Every row comes from one small tree of marks. The marks that hang from a mark follow it in brackets, in the order of their numbers. Every link used is in the known rows. Which tree was each row made from?
Each row is shifted at random along 4 fixed directions that mean nothing.
Known rows:
Q_708(Q_496 Q_507 Q_649(Q_936) Q_990): [ 542  117  124  -11   81 -364  128  476  383  -10 -131  331  -88  -11
   24 -192  -17   36 -351  310   54  -66 -108 -146   40 -222 -205  -89
 -119  112  307  313  191  -33  225    3  -20 -143 -127 -234   43   47
  -62 -353 -319  241  273  -40 -138  132 -221  -12   22    6  139  -67
  171 -446 -372  -59   78]
Q_708(Q_140 Q_496(Q_275 Q_819 Q_936) Q_649): [-248  144  -19   15 -313  -72  214  200 -100 -233  -31 -144  -23  101
  -23   56   57 -569  179 -275  198   43   68 -131  293 -248   -2  -60
 -126  138  184  135   63 -285   37   94  115  114  195  191 -201  404
   11  -98  350   -6  183   89  -89  -74  146  -31  103  131  -81  244
  -97   47   85 -311  120]
Q_412(Q_931 Q_972(Q_708(Q_140 Q_649 Q_990))): [ -41  216 -112  -17 -387   44  289  383  309 -202 -102   58  -89   31
   65   -8  122 -390  -14 -169  270  -59  -17  -70  198 -207  -97  -44
   83   52  152  376  126 -389  154 -110  -92  -25  -39 -200 -424  381
   76 -204  -20  281  174  212  -58   74   92  -68  220 -128  -46   77
  130 -170  -36 -224  -48]
Q_931(Q_990(Q_819(Q_936(Q_624(Q_562(Q_140)))))): [-508  -43 -111   36 -198  511  -36 -134 -330  223    4 -338  -18  -76
  211  -73  111   66  520 -188  -26   38   95  220  190  342   51   15
  176 -115  -30 -430 -239  -81   23  143  -90  102  135  160 -310   73
  -62  211  207 -157 -289   22  119 -109  190  201  -69 -100 -124   28
 -121  333  447   -1 -168]
Q_507(Q_496(Q_275(Q_412)) Q_931 Q_990): [ 202  267  -37  -56  -97 -100  149  359  234  -32 -128  178   -9   77
   52 -130  113 -133  -36  -94  108 -102 -117 -120 -112 -136  -74   73
   60   52  341  146   99  -35  122  -80  -46  -92  -43 -178 -175  -65
    4 -308  -76  184  133  193  -54  -76  -16    3   95   64  -32  -22
  158 -134 -288   49  -62]
Q_140(Q_412(Q_931(Q_990) Q_972(Q_486 Q_708))): [ 147  -33   64  -82  174  175 -143 -181  300 -224   37  207  112 -138
  -81  196  137  188 -250   29 -182 -146 -169  -57 -425  148   -1   73
    5  -13 -121   97   26  300  -97   13 -163  -10 -215  -39  221 -307
  340  -37 -289  151  138  102  -25  -32 -385 -332  -73  -85  -26  -97
   12 -186 -191  138   76]
Q_936(Q_624(Q_562(Q_649)) Q_990(Q_819)): [ 290 -107  319   32    7 -589 -339 -142  290 -547   35  146  -29  -27
 -259  199 -186 -188 -396  330   58 -136 -163 -386 -248 -281  201  333
  -88  170 -161  381  166  150 -139    1   73   13  -49   87  414  -27
  242   59 -373   52  102  -18 -440  218 -282 -159  139  107   58  189
 -109  -54  -82  235  199]
Q_496(Q_275(Q_412) Q_624(Q_562)): [ 641  -25  438 -239  349 -515 -370  180  273  -83  -80  263  150   85
 -102  -46 -105  263 -233  557 -108  -67   52  -91 -306 -235  -34  179
 -180  216  -45  338  -23  287   30  -78  101 -230 -237  -98  437 -330
 -128  -54 -726  140   87  -43 -213   90 -474   94  131   92  226  -78
  -92 -187 -357  102  235]
Q_447(Q_649(Q_931 Q_936(Q_624))): [ 129    5  -30   46  108 -180   61   10 -184  315   87  103  -15  158
    3 -104 -121  110  -21  200   75   87  220  188  186   65  -29 -135
   75 -110  -41 -128  -70 -183  156  -72  199 -224   94 -112   12  -14
 -299    0   25  -61  -20 -183  103   71  210  323  -66   13  117 -130
   -7  139   76 -177  -26]
Q_990(Q_819(Q_936(Q_624(Q_562)))): [-395  -39  -94  -50  137   88 -187   59 -819  584   92 -248  -20  503
  278 -233 -101  239  591   88  -73  213  404  500  588  204   45 -109
  -51  -49  -38 -540 -459 -107  167   70  322 -165  228  233 -317   70
 -567  320  298 -304 -341  -28  255 -103  446  649 -102    1   56 -141
 -241  477  285 -380  -99]
Q_507(Q_496(Q_275(Q_486) Q_624) Q_990): [ -58  161 -289   29   97  158  107  316 -602  526 -136 -313   93  272
  138 -420   -7  334  385  -71  -76  193  122  359  321    9   11  -83
   11  -61  180 -361 -387 -151  -38 -108  308   52  184   45 -283  145
 -536   26  136 -201 -158   86  134 -127  339  465   35   13   59 -116
  -33  287    0 -107  -16]
Q_486(Q_275(Q_412) Q_447(Q_649(Q_931)) Q_562(Q_140)): [ 196   -7 -313 -155  400  526  139  245 -208  907 -115 -136   58  -32
  273 -434  112  816   41  392 -218  143  205  608   70  316 -384 -229
  317   30   46 -225 -288 -125  253 -200  -39   23 -194 -355 -164 -175
 -592   -6 -274  -78 -225 -107  441   29 -102  390  -67 -243  163 -466
   62   -9 -121 -110 -226]
Q_275(Q_412(Q_649 Q_972) Q_486(Q_496) Q_562): [-115 -277   16  -44   49  281   80 -218 -244  -39  192 -100  167 -104
   50  145  -41   82  221 -172 -222   95  -10  -41  -99  135  128   24
 -130  -61 -256 -184 -106  176 -264  139  -21  190 -137  266  133  -86
   -6  150  341 -243  -51   12  120  -85 -186 -185  -62    0 -202   13
 -186  120  340   36  108]
Q_972(Q_486(Q_275 Q_562) Q_708(Q_140)): [-116  133 -318 -110  181  128    0  249 -496  703  -85 -217   11  486
  101 -412  -10  363  158   -5 -105  261  193  455  513   11 -196 -242
  -70  -44   62 -174 -286 -227   78 -239  271  -62  129  -81 -270  240
 -544   60    7  -97 -103   56  325 -113  481  400  128 -135  173 -134
   43   72 -300 -274 -100]
Q_275(Q_412(Q_931 Q_972(Q_486))): [ 407  301 -297 -145 -106    8  411  774  275  314 -103  190 -158  374
  286 -210  -45  -36  170 -141  138   86  150  422  285 -139 -236 -342
   35  -20  399  338  -72 -220  486 -205 -151 -322  -33 -538 -720  279
 -355 -440   17  491   51  253  164 -130  360  222  125  -56  176 -182
   95  -90 -325 -452 -265]
Q_275(Q_412(Q_649(Q_972) Q_931(Q_990(Q_819))) Q_562): [-219   73 -482 -143 -100  533  248  309 -416  500   95 -256   11  256
  328  -66  184  283  510  -49 -122  215  227  455  266  307  -57   -2
  243 -127   25 -345 -457 -224  283   29  -22  -11   -9  -10 -546   97
 -438    7  328   19 -254  174  361 -148  226  317  -48  -72  -90 -198
 -126  264  238 -384 -201]
Q_936(Q_624(Q_562) Q_990(Q_819)): [ -48  101  -56   58  -72  -90 -187  117 -133   84  -17 -185 -105  199
   30 -145 -104   33  189   96   13   27    4  108  198   -3   66  136
   -5   15   22  -82 -164  -83  111  -23  100    7  207   12 -190  114
  -84   49   -9   37 -224   72 -129  -15  235  233   66   22   82   53
  -23  218   23    0 -140]
Q_486(Q_447(Q_649) Q_496(Q_275(Q_562) Q_936)): [ 479  200   50  -46  -82 -198  201  345  416    1 -107  123 -111  -45
   11 -169  -85 -130 -216   62   61  -86 -142 -131   -8 -174 -128  -33
  -32  119  228  475  234  -77  208 -140 -141  -76   25 -348 -223  121
  -50 -307 -209  364   84   36 -175   61  -13  -53  205   93  147   57
  115 -149 -222   40 -138]
Q_447(Q_649(Q_931 Q_990)): [ 123   82 -365  -14  255  -55  115  304 -501  693  -55  -28  -32  417
   98 -329    7  412   67  316   10  171  330  452  439   33 -170 -206
  138 -106  121 -229 -306 -313  264 -157  277 -186   66 -169 -174   73
 -629  -60   56 -142  -93 -101  329   46  304  648 -130  -93  181 -293
   37  105 -140 -368 -157]
Q_486(Q_275(Q_412(Q_931 Q_972) Q_562) Q_447 Q_496(Q_936)): [ 116   55  106  -63  -62  128  143  290  286 -119   17   84  -53 -121
  205   14   11 -149  -51  -73  -40 -125  -76  -62 -135   26  -96  -55
   50  206   92  310  117   25  203  -21 -199 -103 -113 -205 -258   10
   82  -64   14  267  -49  104  -88  -29  -96 -201  125  114  -53  -34
  230 -150  -73    9 -137]
Q_562(Q_140 Q_649(Q_931)): [  28 -116   58   41   53    4   90 -159  -24   21  -31   72   98 -130
 -121   74   38  -16 -111  122  115  -45  156   55    7  -96  -86  -93
  108  -35   -2   49   80 -115  -91   12    5   27  -95  -11  267  -40
    5  -10   -4 -250  120 -190   98   89 -203   68  -91 -128  -13  -84
  -83    0   52  -56   29]
Q_140(Q_412(Q_649(Q_931 Q_990) Q_972)): [ 206   51 -258  -90  233  -85   91  463 -213  351  -49  100   -6  428
  199  -80   -1  208   16  287   21   86  305  378  285  -57 -107 -233
   82   66   75   75 -247 -198  346 -176  116 -238  -96 -186 -251   84
 -432  -48    1  101  -28   52  219   74  139  456  -97  -51  151 -256
   57  -12 -200 -460  -98]
Q_447(Q_649(Q_936(Q_624 Q_990) Q_972)): [ 125 -182  421  144  -23 -816 -246 -408  105 -759  162  197   11  -59
 -390  344 -304 -492 -546   60  102 -139 -137 -623 -155 -257  365  165
 -163   40 -411  285  290  136 -330   -3  268 -140   76  245  543   49
  314  275  -59  -88  223 -225 -424  293  -54 -191   69  200   26  378
   -8  -53  182  171  379]
Q_140(Q_412(Q_972(Q_486(Q_275)))): [-534 -303  107   29  371  -49 -314 -484 -700  -44  205 -161  135  197
  -70   84  -77   98  120 -155 -287  105  116   74   46   72  177 -181
 -314   99 -406 -391 -147  286 -450   99  325   90   60  536  371 -107
  -18  541  444 -552  -50  -50  216  -90   67   32 -233  106  -87  -21
 -114  137  120  -62  281]
Q_447(Q_649(Q_931 Q_990(Q_819))): [ 207   22 -119   21   98  -12   77  -27  133   99   60   84   -5 -101
 -118   31   29  271 -234  299  -90    7  -74   51 -141   45  -58  137
  153 -111   -3  -45   -2   21   73   56  -18   11  -41  -89  222 -206
  -42 -178 -101   11   26 -102   22   67 -225   -3 -132   14   -3 -149
   12  -43   -9   42  -84]
Q_990(Q_819(Q_936(Q_624(Q_562(Q_140))))): [ 317  118  164  -86 -179  -65   41  287  484  -11  -88  139  -72  -34
  113    0 -114  -93   42  137  135  -75    3   82   42  -70  -53   46
   84    2  176  297   85   -1  303  -10 -230 -208  -28 -283 -208   17
  -27 -221 -321  348  -18   10 -186   36  -73   65  138  -33   96   40
  -74   43   58  -32 -180]
Q_931(Q_990(Q_819(Q_936(Q_624(Q_562(Q_649(Q_412))))))): [ 144   97 -246 -133   39   79    5  351  -79  439  -73  -18 -136  268
  341 -190   57  304  291  160   -5  139  185  372  177  206  -81  -84
  151  -15  129  -88 -252  -77  373  -42  -75 -156  -34 -204 -491   87
 -391  -60 -169  242 -161  134  151  -46  229  344   -2  -59  119 -205
 -101   82  -71 -196 -161]
Q_990(Q_819(Q_936(Q_624(Q_562(Q_649))))): [  14 -398  509  -62  284 -203 -462 -593  -53 -292  199  145  167 -206
 -177  290 -119  209 -192  431 -196  -60   -7 -198 -358   84  195  289
 -118   51 -407 -119   21  417 -299  254  100   31 -192  375  752 -458
  160  340 -288 -322   22 -237 -175  156 -600 -173 -142   58  -62  -22
 -345   72  278  258  302]
Q_562(Q_140(Q_275) Q_649(Q_931(Q_990(Q_819)) Q_936 Q_972)): [ 436   39   60  -82  157 -316   60  172  360 -139   43  273   92    3
 -132  329  -10  117 -592  466   21    6   14   50 -183 -162   38   20
  233   79  -56  320  108  106  153  -42   -4 -254 -226 -161  407 -189
  -93  -64 -345  167  214 -192  -81  209 -373  -59  -36  130  130  -82
   35 -222 -177 -154  158]
Q_936(Q_624(Q_562) Q_819): [-376  108 -115  142 -327  544   33 -169  -18  199   21 -420  -86 -176
   76 -160  -21   16  592 -348    6   79  -74  186  122  293   -5   50
   23 -217   38 -419  -82 -100   40  124 -165  224  307    0 -367   37
  196  -44  329  -11 -362   52    6 -235  296  -63  -27  -71  -78   66
  -50  345  326  174 -336]
Q_649(Q_936(Q_624 Q_819) Q_972(Q_708)): [  23  164  -80  -20  -25   21  -19  -20  -97  186   81 -127   22  196
  -18   46 -164  123   74  -35  -24  176   89  242  266  153   85   39
   72 -217  -84 -307 -192  -28   89  -11  204 -137  211  -11 -133  -39
 -101   60   49   72 -128 -121  -13  -36  257   89   36   11  137   16
 -132  267  154 -191  -54]
Q_562(Q_649(Q_412 Q_931 Q_972(Q_486(Q_447) Q_708) Q_990)): [ 103 -128 -246 -112  599  -42 -100 -121 -486  399  -21   37  169  204
  -26  -33  -31  590 -378  219 -176  193  150  243   30   47  -75 -198
   58  -73 -125 -282 -272  130 -171 -175  339  -61 -153   54  313 -164
 -389  280 -209 -270   23 -204  338  114   10  149  -75 -159  143 -229
   34 -138 -235 -132  223]
Q_624(Q_562 Q_990(Q_819)): [-166   88  -16   13 -263 -129    9  202   49 -129   -4  -31 -189  151
   50  -71  -26 -276  215 -232  114    0  -70  -76  185 -187   43   55
 -122  -24  237   69   83  -18   81   40  -98  -23  157   16 -316  165
   25 -147  210   80 -113  177  -53  -72  247   39   94   94  -49  159
   50   -2    1  -30 -156]
Q_496(Q_275(Q_412(Q_931)) Q_819 Q_936(Q_624)): [ -58  -15  240  -93   50 -506 -238   42 -176 -416   86  139   23  263
  -74  242   -8 -418  -90  124   80  -99  199 -189  -68 -224  137  178
  -59  282   -9  213  -92   -2   31   43  286 -186   27  229  188   62
  -11  139  -51  -28  130   73 -223    6  -23   86  105  289  -12   86
 -112   76 -137 -243  299]
Q_708(Q_140 Q_649 Q_990): [ 325   59  -54  -20   26 -107   81  317  233   98 -159  112  -43  -58
  -11 -208   78  196 -212  354   42    2  -16   76   49 -129 -208  -27
   79   27   75  230   18 -202  120  -33   21   37 -134 -202   44  108
 -151 -206 -347  125  187  -26  -29  156 -215  117   12 -153  128 -135
   73 -248 -207  -53  -13]
Q_936(Q_624 Q_819 Q_990): [ 139  -80  192  142  133  -70 -404 -402  164 -286   38  -88   41 -270
 -298  126  -87  211 -300  388 -170 -130 -206 -140 -338  138  115  389
   76    9 -295 -100  -42  168 -167  127  109  208   36  129  558 -275
  381  126 -306  -67  -65 -164 -366  113 -391 -186 -116   -7   65   37
  -64   94   25  359   30]
Q_649(Q_412(Q_931 Q_972(Q_708)) Q_936(Q_624(Q_562)) Q_990): [-414   11    6  -16 -174  297  -50 -101  -85   13   89  -49  -13    3
  165  113   66 -118  329 -346   50   36   45  -61   13  212   87  -13
    1 -128  -35 -249  -80  -17   59  -15 -116  -92   66   59 -267  -46
  158  158  187   75 -229   81  108 -115  294  -94   56  -16 -129   69
  162   60  192   47  -75]
Q_447(Q_649(Q_412(Q_931) Q_936(Q_990(Q_819)) Q_972(Q_708))): [-247   58 -131  -27 -148   92  100 -243   33 -171  193   79  -56   -9
  -33  301   91 -212  -26 -303   -7   22  -77 -168  -69  170  121  107
   62 -154  -88 -165   46   59  -21   56  -71   -1   80  129  -96  -78
  213   30  284   80   21   51  101  -46  108 -229  -44   53 -152  109
  -38   37  205  -62   18]
Q_562(Q_140(Q_275 Q_412(Q_931(Q_990) Q_972)) Q_649): [ 481   -3  226  -80  131 -551 -100  303  509 -513  -87  399   47  121
  -76  317   12 -293 -544  402  151 -251   44 -161 -250 -379   71  -27
   59  424  -48  808  231   68  153 -189 -101 -267 -336 -194  248   20
  129  -61 -423  283  344  104 -251  244 -427  -11   67   87  116   -2
   50 -282 -386 -172  215]
Q_936(Q_624(Q_562(Q_649(Q_972)) Q_990) Q_819): [ 266  189 -176  -61 -192  114  116  426  249  210 -112 -166 -115  115
  137 -168 -141  142  206  -16  126  154    6  298  202  -18  -29  -36
  105 -107  184   39  -92 -131  283 -148 -121  -86   63 -352 -491  135
 -190 -203 -140  306 -235   84  -68    0  203  108  150  -70  191   24
  -54   63   37  -93 -231]
Q_972(Q_708(Q_140(Q_412) Q_496(Q_275) Q_507(Q_931))): [-342  161  121  -37   39 -190  -83   66 -282 -141  -90    7  135  278
  -22  -28  111 -498  102 -234  158 -158   96 -209  242 -245  -11  -62
 -246  278  193    4   62  -86  -95  -76  227  -52  118  301   -3  137
   97   96  188 -224  177  143   35 -110   96  130  105   18 -139  195
   45  -19 -143 -225  248]
Q_936(Q_624(Q_562(Q_649) Q_990) Q_819): [  56 -237  181  -73  292 -343 -466 -110 -353  -28   61  -15   56  254
  -98   16 -160  220 -119  450  -52   69  158   36   41 -100  158  195
  -47  127 -173 -119 -229   88 -110  -30  341  -29  -61  233  386 -120
 -222  283 -252 -299 -113  -89 -126  195 -176  264   15   15  129   18
 -245  121   19  -42  225]
Q_507(Q_496(Q_275(Q_486(Q_562)) Q_624)): [ 541  260  181   88 -250  -80  189  269  686 -198 -153   -4   33 -288
 -118 -138 -125 -128  -65  -93   38 -120 -343 -220 -252 -218  -26  113
 -139  -11  190  521  302   81   64  -76 -265  -20   48 -368  -76   58
  231 -446 -301  410   75   94 -390 -105 -101 -345  259  100   36  128
  163 -135 -230  374 -113]
Q_486(Q_496(Q_275 Q_624(Q_990) Q_819) Q_562(Q_649)): [-118  136 -272   66 -141  465  121  281 -285  396 -113 -532   11   50
  165 -349   31  153  514 -169  -82  153   56  336  279   87  -75  -72
   24   32  148 -134 -268 -203  108  -77  -50  183  168  -97 -491  247
 -231  -91  166  -39 -327  175   62 -204  219  180   75  -27   33  -38
  -72  215   52  -82 -213]
Q_140(Q_275(Q_486(Q_447) Q_562)): [-611 -196   -7  196   83  284 -103 -541 -558  108  109 -342   65 -202
  -70  -69    3  130  245 -252 -195   63  -93  -47  -28  141  115    8
 -189  -50 -236 -467  -36  163 -426  169  104  334  167  398  254  -66
   58  377  455 -464 -198 -105  158 -151  188 -113 -126   67 -175   23
   87  206  223  320   53]
Q_140(Q_275 Q_412(Q_649(Q_972))): [ 527   39  -13 -151  433 -214 -103  262  151  284  -39  165   92  276
   34  -10  -92  449 -173  485 -165   88  121  351  -17  -29  -73 -151
  -88  121 -111  151  -66  182  221 -134   42 -187 -179 -187  150 -262
 -252  -63 -260  182   51  -49   92   57 -237  208 -164   37  263 -269
  -79  -80 -317 -218   -4]
Q_972(Q_486(Q_447) Q_708(Q_649(Q_412 Q_936))): [ 278  132 -221  -66   12   15  276   96  395  156  -73  251 -157  -74
   70 -105    5   85 -240 -254   21  103 -169   -5 -102    9 -209 -220
  -49 -149  220  119  202   45   55 -109 -179   28  -31 -308 -252   71
   17 -297 -133  382  193   58  153  -35  206 -292   94  -93  101  -69
  151 -309 -327   54  -65]
Q_819(Q_936(Q_624(Q_562(Q_649(Q_412 Q_931))) Q_990)): [ 193 -134  330   39   13  -38 -216 -348  515 -295  -17  277  -18 -416
  -82  193   49  -44 -226  149   74 -225 -162 -371 -544  128  -17  135
    1    6 -104  190  293  202    9   70 -306  -28 -215 -128  341 -302
  469  -21 -419  197   40  -99 -188   53 -330 -387  -68  -61  -37   32
  135 -274  -87  480    3]
Q_486(Q_275(Q_562(Q_649)) Q_447 Q_496(Q_936)): [ 244  -83  113  -27  244 -449  -76  162 -199   41  -22   92  -29  219
    5 -115 -144   -3 -328  277  -20    0   98  -50  154 -223  -32  -91
  -73  252    4  289   50  -42    8 -109  243 -108  -37  -13  109  141
 -282  118  -98  -91   82  -95  -83  167   10  168  117  129  138  -39
   42  -86 -254  -97   96]
Q_972(Q_708(Q_496 Q_649)): [-227  -46  247  178 -235 -227  -36 -475   92 -551   79  -10   44 -152
 -293  213  -52 -571  -66 -374  111 -117 -204 -550  -34 -159  163  112
 -325    1 -138   63  384   59 -386  154   43  211  129  334  251   87
  564   10  337 -179  237  -18 -202  -38  -56 -428   24   45 -199  333
  -71  -21  140  202  176]
Q_819(Q_936(Q_624(Q_562(Q_649(Q_931))) Q_990)): [  -2  -21  168  101 -160 -193  -83  -93  115 -150  -41  122 -109  -21
  -17   30  -47 -313  -24   -5  260 -146   31 -227   -6  -55   23   -4
  -28   28   31  192  191 -127  102  -32  -78 -140   10 -117  -50  110
  150   15 -109  111   -8  -30 -149   49  175  -12   44  -16   16  117
  114  -59  -37  146  -57]

Which tree is each row?
[ 340   54   83  -79   23 -610  -43  263  223 -132   53  450 -108  324
  -30  178  -24 -322 -377  247  172  -66   50 -321  -85 -272    6   54
  -89  196   84  454  170  -60  281 -146   21 -316 -143 -163  137   38
  -85 -150 -169  366  209   56  -77   79  141   42  107  205  107   86
  251 -270 -474  -91   79] -> Q_140(Q_275(Q_412(Q_649(Q_931 Q_936(Q_990))) Q_562))
[-534   53 -246  -38 -297  -62  317  148 -328 -252  -25  -70   -9  277
    4   39   22 -640   44 -634  273   36   38 -213  386 -348   68 -182
  -91    5  190   56   35 -342 -238 -183  196   22  131  216 -370  577
  -49   95  417 -156  174  224  118   28  514   13  280  -46 -213  310
   87  -49  100 -333  214] -> Q_412(Q_649(Q_990) Q_972(Q_486 Q_708(Q_140 Q_507(Q_931))))
[-467   99 -328   98 -202  370  -28   24 -403  366  -80 -496  -91  216
  137 -161    8  -56  514 -213  137  156  151  315  394  124   50  -82
  106   63   51 -339 -241 -312   71 -127   35  220  257   48 -416  304
 -155  177  334 -113 -327  118  121 -118  505  319   25  -75   45  108
  -93  412  164 -109 -189] -> Q_936(Q_624(Q_562(Q_140(Q_275) Q_649)) Q_819 Q_990)
[ 413   90 -238  -47   87  592  254   99  339  542  -98   -9  -17 -332
   86 -164  111  772   26  194 -180  151  -72  450 -124  386 -266 -119
  246 -345   58 -256  -86   36  201   45 -312  105 -136 -429 -124 -338
  -76 -263 -246  245 -123 -193  224  -24 -234  -90 -248 -216  205 -370
   -2 -123  -15  129 -323] -> Q_562(Q_649(Q_936(Q_990) Q_972))
[-200   -7 -249  -67  235 -135 -151    9 -603  268   15    8   21  464
   68  -65  175  137   46  151  -16   85  318  178  258   67  -22  -37
   40   53  -68 -191 -281 -202   36  -82  348  -83   -4  181  -62  110
 -301  197   87 -229   32   75  259   24  203  397  -60  -81   10 -174
  -55   51 -194 -349  113] -> Q_972(Q_708(Q_649(Q_412(Q_931(Q_990)))))
[ 676  194  -52   17  193 -289   77  407  440  199 -115  151  -77  159
  -71 -236 -187  221 -364  232  -87   21 -146  183   14 -177 -190 -177
 -104   76  169  420  176   40  212 -179  -27 -148  -22 -433   18   40
  -97 -375 -247  323  106    7 -134  -24  -22  -31   41   57  251 -121
  186 -256 -572   18 -200] -> Q_972(Q_486(Q_275 Q_496))
[ 434   81  -71  -49  187   51  101  238  182  355  -58  117   12  -44
   18 -101  -34  554 -171  310 -143  120    8  282   27  114 -147  -94
  116 -255   41  -94  -94   74  219   10  -41 -185  -74 -291   61 -253
 -209 -170 -247  185  -41 -237   96   54 -109   93 -154  -47  222 -250
  127 -166 -130  -25 -170] -> Q_649(Q_936 Q_972 Q_990)
[ -70 -295  226   87  254 -248 -190 -280 -333 -187    3  -25  121 -120
 -179   -3 -130   36 -333  184  -92  -86   11 -156   -5 -202   75   30
  -65   82 -208  114    7  117 -347   11  235   88  -38  247  493   54
  -82  319 -103 -438   72 -215  -84  200 -166   50   62  -45  -11   39
   -2   -2   29  110  247] -> Q_275(Q_486(Q_447 Q_562(Q_140)))
[ 116 -352  142 -126  509 -399 -262 -300 -271 -170   57  144  259  101
 -229  292  -90  211 -482  241 -179   91   58 -127 -226 -190  164  -73
 -134  142 -342   -7  -55  378 -441  -54  278  -19 -300  322  821 -224
 -130  368 -165 -369  257 -208   98  151 -359  -37 -114   56   58   34
 -138 -175 -120   -3  516] -> Q_562(Q_140(Q_275(Q_412)) Q_649(Q_972(Q_486) Q_990))
[ -45 -188  286   -9  124 -293 -271 -243    5 -348  106  210  -30  -51
 -125  208  -16  -39 -234  204 -114 -119  -72 -214 -164  -49  121  214
  -98   39 -114    2   84  292 -134  228   54  -36  -86  262  413 -236
  155  109  -71 -129   78  -87 -142   94 -322  -98 -158  123  -60   38
  -82  -94   55   90  121] -> Q_624(Q_990(Q_819(Q_936)))
[ 170   49   74   93 -253 -176  204  117  314 -216  -96   66  -60 -128
 -108  -37  -75 -310 -106 -179  153  -96 -113 -178   45 -282  -30  -37
  -60  -73  138  443  258  -69  -18  -43 -171  -31   45 -188  -69  271
  104 -240  -30  120  149   11 -149   -2  109 -128  189  -24   -5  135
  112 -109 -120   96  -70] -> Q_275(Q_486(Q_562(Q_140)))
[ 338  -14  -13  -54   85 -191   19  154   46  147  -17   95    6  130
  -13   46 -144  114 -183  357   88   98  213  246  156  -65  -16  -15
  213    4   16   70 -141 -151  162  -79  146 -111  -32 -137   92   50
 -278  -37 -234   35   74 -163  -61  179  -64  261   36  -54  209  -78
 -223  152   18 -256   44] -> Q_562(Q_140 Q_649(Q_936(Q_624 Q_819)))
[ 151  260 -280 -137 -185  313  376  418  349  295  -28  211 -169   49
  281 -106  183   82  138 -176   80   69   24  197   78  178 -207 -172
  175 -149  263   53   -3 -183  395 -114 -300 -152  -85 -431 -633   24
 -106 -359  -33  470   13  196  248  -63  177    2   43 -114   52 -201
  123 -166 -106 -217 -238] -> Q_447(Q_649(Q_412(Q_931 Q_972(Q_708(Q_990))) Q_936))
[ -55  159   88  177 -380 -279 -144   11  252 -408  -36 -122 -200   38
 -128   18 -161 -520   31 -183  225 -129 -178 -311   70 -166  145  208
  -69   42   63  221  153 -133   64  -31  -24   23  282  -40 -190  292
  344  -76   42  225  -94  125 -408   -6  324 -101  199   81   23  353
  104  105  -30  172 -133] -> Q_936(Q_624(Q_562) Q_819 Q_990)
[-214    5  -80  -12  100  510   84   57  -47  294 -106  -49   62 -192
  174 -179  237  171  312  -27  -65 -110   88  256    0  201 -259 -152
   52   12  167 -221 -104  -57  105   64 -169   96  -34   -5 -116 -106
   50  -60   78 -123  -61   42  246 -133 -165  127 -190 -198 -129 -198
   60   -9   45  -60 -148] -> Q_708(Q_140(Q_412(Q_931)) Q_507)
[-246   12  151   65 -243  -44   82 -134   -4 -502   73  132   40 -165
 -104  175   98 -446  -86 -304  115 -165 -158 -396 -168  -93  130  216
   82  -93  202  -53  113   58 -174  210   52   31   98  246   96  -76
  288  -97  202 -158  199   50 -198   -9 -124 -230   34  144 -247  161
  -31   49  159   82  109] -> Q_507(Q_496(Q_819 Q_936) Q_931 Q_990)
[-296 -155    5   50    9 -317  -58 -252 -404 -152  152   34  -75  176
  -71  131  -50 -218  -35  -35  -24   14   69 -185  182  -40  179   66
  -88  -20 -146 -147  -13   30 -147  149  212  -27  103  349  126   89
  -90  189  329 -255   78  -53   34   69  142  145 -131  137 -115  101
 -142  129  233 -127  130] -> Q_447(Q_649(Q_990(Q_819(Q_936))))
[-147   55   55 -111 -141 -112  -47   87   -3 -283    2  -22  -75    1
   51   63  122 -228  180 -224  -20  -16  -48 -157 -159  -64   88  155
  -62  109  133  -19  -47  131  -82  103  -12   50   51  170 -140   22
   54  -14   22   99    9  195  -81 -122   23  -73   73  244  -77  119
  -62   -9   18    8  139] -> Q_496(Q_275(Q_412) Q_624(Q_990(Q_819)) Q_936)
[-163 -211  196  -70  132  161 -277  -96 -267  208  -60  -31   58   -8
  125 -101   -3  217  214  156  -15  -19  180  138   86  142    6  -22
   22  -12  -44 -244 -175   57  -16   16   21  -71  -88   96   87 -150
 -167  251 -182 -220 -200 -121   72   62  -90  296  -69 -139   47  -14
  -86   97  224   44  -15] -> Q_819(Q_936(Q_624(Q_562(Q_140) Q_990)))
[-124   41 -324   90 -357  623  460   -5  334   25 -104  -94 -103 -552
  142  -81  248  -81  127 -422   85 -108 -231 -112 -286  194 -135  -29
  291 -144  175  104  146 -158   18  -31 -500  271  -58 -276 -396  192
  176 -232   84  209  -31  145  116  -75   77 -282  107 -194 -216   27
  231  -84  163  306 -230] -> Q_275(Q_486(Q_447(Q_649(Q_412(Q_931(Q_990))))) Q_562(Q_140))
[-162   46 -220  100 -198  269  285  148  -12  181 -187 -182 -125  -84
  223 -249   48 -223  277 -376  157  -41   52  122  266  -27 -168 -325
   51   40  198  157   84 -219   84 -127 -263  134   92 -200 -585  394
  -39  -86  225   37  -37  130  184  -60  342  121   82 -196  -12   -4
   61   68   13  -72 -229] -> Q_486(Q_447 Q_562(Q_140(Q_412) Q_649))
[ 535  231 -225 -232   25  315  391  387  644  279 -124  220   70 -102
  117   46  128  342 -129   61   23   93  -45  312 -240   17 -224 -109
  165  -47  196  222   90   53  219 -159 -329  -53 -328 -505 -166 -188
 -105 -414 -375  483  158   93  182  -79 -250 -234   76 -107  104 -251
   43 -259 -278  -77  -84] -> Q_562(Q_140(Q_275(Q_412(Q_972(Q_708(Q_649(Q_931)))) Q_486)))
[ 314   84  -59  -19  275  100  -54  183  -96  336  -67   77  136   76
   18 -200   88  501 -112  435 -118  -43   60  282  -14  144 -119   58
  212  -68   92 -149 -187  -14  151    1  141 -107  -87 -127  142 -294
 -210 -118 -240 -117    0  -97   36   60 -299  284 -140 -104   84 -299
   -1   27 -156  -42 -108] -> Q_507(Q_496 Q_931(Q_990))
[ 134  -75  -76  -39  149  162  -57  -28  -83  225   65  -93   34  -32
   16   28  -94  465  -26  238 -129  197   68  317   11  217   47   29
  172 -164 -135 -341 -237   65   39   33  100   -2  -35  -29   98 -207
 -192  104 -115  -46 -168 -189   37   88 -115   66 -128  -34  151 -128
 -161  103  202  -56    5] -> Q_562(Q_649(Q_936(Q_624(Q_990) Q_819) Q_972))
[-530 -168   73  174  -79  125  -94 -572  -68 -289  120 -125   -2 -186
 -108  200   86 -321  231 -392  -61  -74 -131 -256 -204  102  140  -41
 -273   66 -239 -169  249  179 -322  165 -147  322   94  367  183  -72
  504  161  549 -205   18   79   68 -173   28 -310 -244  123 -242  125
  -13   84  138  238   29] -> Q_140(Q_275 Q_412(Q_649))
